Below is a small trained network, with its code and all its weights. Each question gives an input and a class and asks what happens when units are switched off, that is, made to give their printed mean instead of their output.

import numpy as np


def w(rows, s, z=0):
    codes = np.array(rows[::2]) - 128.0
    scale = np.full(codes.shape[1], s)
    scale[-1] = z or s
    return codes * scale


def norm(h):
    return h / np.sqrt((h * h).mean(-1, keepdims=True) + 1e-5)


def f(y):
    return np.maximum(y, 0)


def log_softmax(a):
    a = a - a.max(-1, keepdims=True)
    return a - np.log(np.exp(a).sum(-1, keepdims=True))


def net(x, mask):
    res = np.array(x, float).reshape(1, 6) / 4 @ E
    u = 0
    for l in range(4):
        y = f(norm(res) @ A[l][:, :-1].T + A[l][:, -1])
        res = res + np.where(mask[u : u + 10], y, B[l][:, -1]) @ B[l][:, :-1]
        u += 10
    return log_softmax(norm(res)[-1] @ U[:, :-1].T + U[:, -1])


A, B = {}, {}
E = w([
[94,108,2,220,56,170,180],'x0',
[224,87,26,19,143,60,168],'x1',
[128,128,129,129,127,126,127],'x2',
[130,129,129,129,128,128,128],'x3',
[129,127,128,129,127,127,126],'x4',
[96,39,236,104,2,130,241],'x5',
],0.0075)
A[0] = w([
[161,86,131,116,120,116,194,5],'L0N0',
[133,162,81,139,184,86,109,83],'L0N1',
[33,79,179,168,111,125,99,11],'L0N2',
[130,213,222,136,144,76,81,6],'L0N3',
[166,164,58,224,56,125,179,161],'L0N4',
[43,78,125,174,150,167,1,2],'L0N5',
[52,136,119,105,54,127,230,49],'L0N6',
[180,62,56,45,150,100,169,133],'L0N7',
[84,76,205,14,62,162,178,77],'L0N8',
[27,108,105,206,108,127,90,97],'L0N9',
],0.0078,0.0035)
B[0] = w([
[133,163,134,146,51,116,161,166],'L0N0',
[112,23,143,75,152,166,127,196],'L0N1',
[149,55,167,68,133,120,179,177],'L0N2',
[85,242,111,142,37,202,74,192],'L0N3',
[33,53,57,167,216,156,121,254],'L0N4',
[177,230,89,156,190,179,79,174],'L0N5',
[102,109,129,132,70,150,108,225],'L0N6',
[195,253,66,155,115,108,183,250],'L0N7',
[89,142,127,203,167,28,125,251],'L0N8',
[171,93,141,247,188,120,166,201],'L0N9',
],0.007,0.0061)
A[1] = w([
[1,75,186,138,154,137,20,90],'L1N0',
[86,164,118,205,154,115,183,107],'L1N1',
[134,149,208,83,102,130,178,57],'L1N2',
[121,175,149,87,148,145,67,37],'L1N3',
[116,54,95,146,76,165,206,85],'L1N4',
[196,150,167,61,107,63,89,124],'L1N5',
[116,164,91,150,156,204,128,95],'L1N6',
[216,165,161,95,140,166,99,67],'L1N7',
[167,180,170,161,65,118,156,2],'L1N8',
[157,174,9,96,161,76,104,82],'L1N9',
],0.0094,0.0037)
B[1] = w([
[171,101,136,162,144,145,35,211],'L1N0',
[79,147,136,57,164,117,118,228],'L1N1',
[166,95,104,167,134,22,145,157],'L1N2',
[208,98,101,61,135,161,142,176],'L1N3',
[151,184,124,105,46,168,119,221],'L1N4',
[40,173,135,154,220,184,255,186],'L1N5',
[140,135,99,123,153,55,103,201],'L1N6',
[186,124,191,37,135,208,123,173],'L1N7',
[129,128,152,113,177,104,130,152],'L1N8',
[78,68,186,59,154,207,161,254],'L1N9',
],0.0084,0.0073)
A[2] = w([
[241,128,236,124,122,68,45,103],'L2N0',
[73,70,190,193,147,136,104,97],'L2N1',
[121,157,134,104,118,168,175,146],'L2N2',
[82,133,151,142,118,129,106,76],'L2N3',
[135,119,254,111,137,83,12,76],'L2N4',
[165,160,229,147,151,47,184,83],'L2N5',
[134,170,67,76,127,158,61,104],'L2N6',
[122,7,113,148,110,83,59,116],'L2N7',
[155,91,230,133,121,58,66,3],'L2N8',
[195,127,114,113,57,144,230,103],'L2N9',
],0.0092,0.006)
B[2] = w([
[77,91,103,37,69,73,39,232],'L2N0',
[205,96,194,165,131,188,140,255],'L2N1',
[119,103,140,141,138,142,48,236],'L2N2',
[140,92,129,117,130,124,130,156],'L2N3',
[77,54,136,94,40,92,68,253],'L2N4',
[179,18,42,199,222,62,146,231],'L2N5',
[233,68,111,174,110,123,159,238],'L2N6',
[158,186,195,166,115,193,133,197],'L2N7',
[2,35,180,163,212,67,57,179],'L2N8',
[121,192,139,162,125,107,20,240],'L2N9',
],0.0083,0.004)
A[3] = w([
[126,124,180,142,24,217,224,84],'L3N0',
[190,82,62,100,173,99,156,6],'L3N1',
[161,111,197,102,188,66,184,148],'L3N2',
[57,186,88,138,10,118,166,206],'L3N3',
[111,91,48,125,182,28,209,77],'L3N4',
[176,112,154,116,118,195,36,61],'L3N5',
[101,189,162,76,138,156,94,66],'L3N6',
[194,68,92,74,127,137,130,237],'L3N7',
[137,115,201,66,108,164,132,77],'L3N8',
[131,60,205,152,90,132,149,79],'L3N9',
],0.011,0.0024)
B[3] = w([
[255,120,194,105,59,201,140,219],'L3N0',
[39,100,145,153,74,104,201,230],'L3N1',
[120,192,194,147,191,75,145,209],'L3N2',
[214,151,123,54,172,78,25,252],'L3N3',
[95,221,146,135,24,106,153,251],'L3N4',
[167,221,67,126,90,4,174,254],'L3N5',
[220,126,83,55,109,165,108,183],'L3N6',
[99,115,159,167,77,161,91,253],'L3N7',
[176,102,89,114,164,109,157,188],'L3N8',
[91,102,126,58,132,236,170,209],'L3N9',
],0.0096,0.0058)
U = w([
[203,177,75,92,64,85,39,232],'0',
[140,134,135,44,233,171,183,121],'1',
[54,32,203,134,144,77,66,138],'2',
[75,197,167,155,126,35,201,116],'3',
[123,124,73,244,250,142,92,156],'4',
[13,118,44,115,63,173,183,28],'5',
[185,77,173,167,58,236,134,2],'6',
],0.018,0.0022)

Each question gives the input, the list of numbers given to net, and the class t.
The units are the neurons (one row each of A and B). Each row of codes is followed by its name. A weight is (code - 128) times the scale printed after its matrix; where a second scale follows, it is the last column's (A, B and U).
mask holds one flag per neuron, layer by layer. A switched-off neuron (its flag False) gives its mean, the last column of its row in B, instead of its output. The means were averaged over made-up inputs and are rounded, as every weight is.
A unit's drop is (log p(t) with every unit on - log p(t) with that unit switched off) / (log p(t) with every unit on - log p(t) with every unit switched off).
The circuit of an input: a set's keep is (log p(t) with only the set's units on - log p(t) with every unit switched off) / (log p(t) with every unit on - log p(t) with every unit switched off). Starting from the 12 units with the biggest drops (on a tie, the unit counted first), units are removed one at a time, each time the one whose removal leaves the highest keep (on an exact tie, the one counted first), for as long as the keep stays at least 0.8.
units of the circuit, in order: the units of the circuit, biggest drop first
unit that matters most: the unit with the biggest drop
top k neurons: the k neurons with the biggest drops, biggest first
k most important neurons of layer l: the k neurons of layer l with the biggest drops, biggest first
drop of u: that unit's drop, to one decimal
input [0,-4,6,4,2,-8], class 0: units of the circuit, in order => (L0N4)
input [0,-8,4,-1,-4,-7], class 0: units of the circuit, in order => (L0N4 L3N5)
input [0,-3,5,-1,4,4], class 2: top 2 neurons => (L2N8 L0N4)
input [4,0,4,-4,8,-4], class 4: top 2 neurons => (L0N7 L0N4)
input [7,1,-7,0,-4,8], class 0: top 2 neurons => (L3N3 L1N4)
input [-1,2,2,-2,3,-8], class 1: top 2 neurons => (L1N9 L0N4)
input [0,4,-2,1,3,-8], class 1: top 2 neurons => (L1N9 L0N4)
input [0,-6,7,3,-6,-3], class 0: top 2 neurons => (L0N4 L1N5)
input [-8,-2,3,-4,-1,0], class 0: top 3 neurons => (L0N3 L1N3 L3N5)
input [-1,8,-7,7,4,-6], class 1: top 2 neurons => (L1N9 L0N4)
input [-8,1,4,-7,-1,-6], class 1: top 2 neurons => (L1N5 L0N4)
input [-3,0,0,1,-5,2], class 2: top 3 neurons => (L0N7 L0N8 L1N0)
input [8,5,2,-2,4,0], class 5: top 2 neurons => (L0N4 L1N9)
input [-7,5,8,-6,5,-2], class 1: units of the circuit, in order => (L1N5)
input [0,2,-8,0,5,-4], class 1: top 2 neurons => (L1N9 L0N4)
input [1,4,7,7,-5,8], class 0: drop of L3N3 => 0.5
input [-3,2,-8,5,3,7], class 3: drop of L3N6 => 0.0
input [6,1,-5,2,0,2], class 0: drop of L1N9 => 0.2
input [-1,0,-5,4,-6,2], class 2: 2 most important neurons of layer 0 => (L0N7 L0N8)
input [3,0,-7,-6,-5,-4], class 4: unit that matters most => L0N7
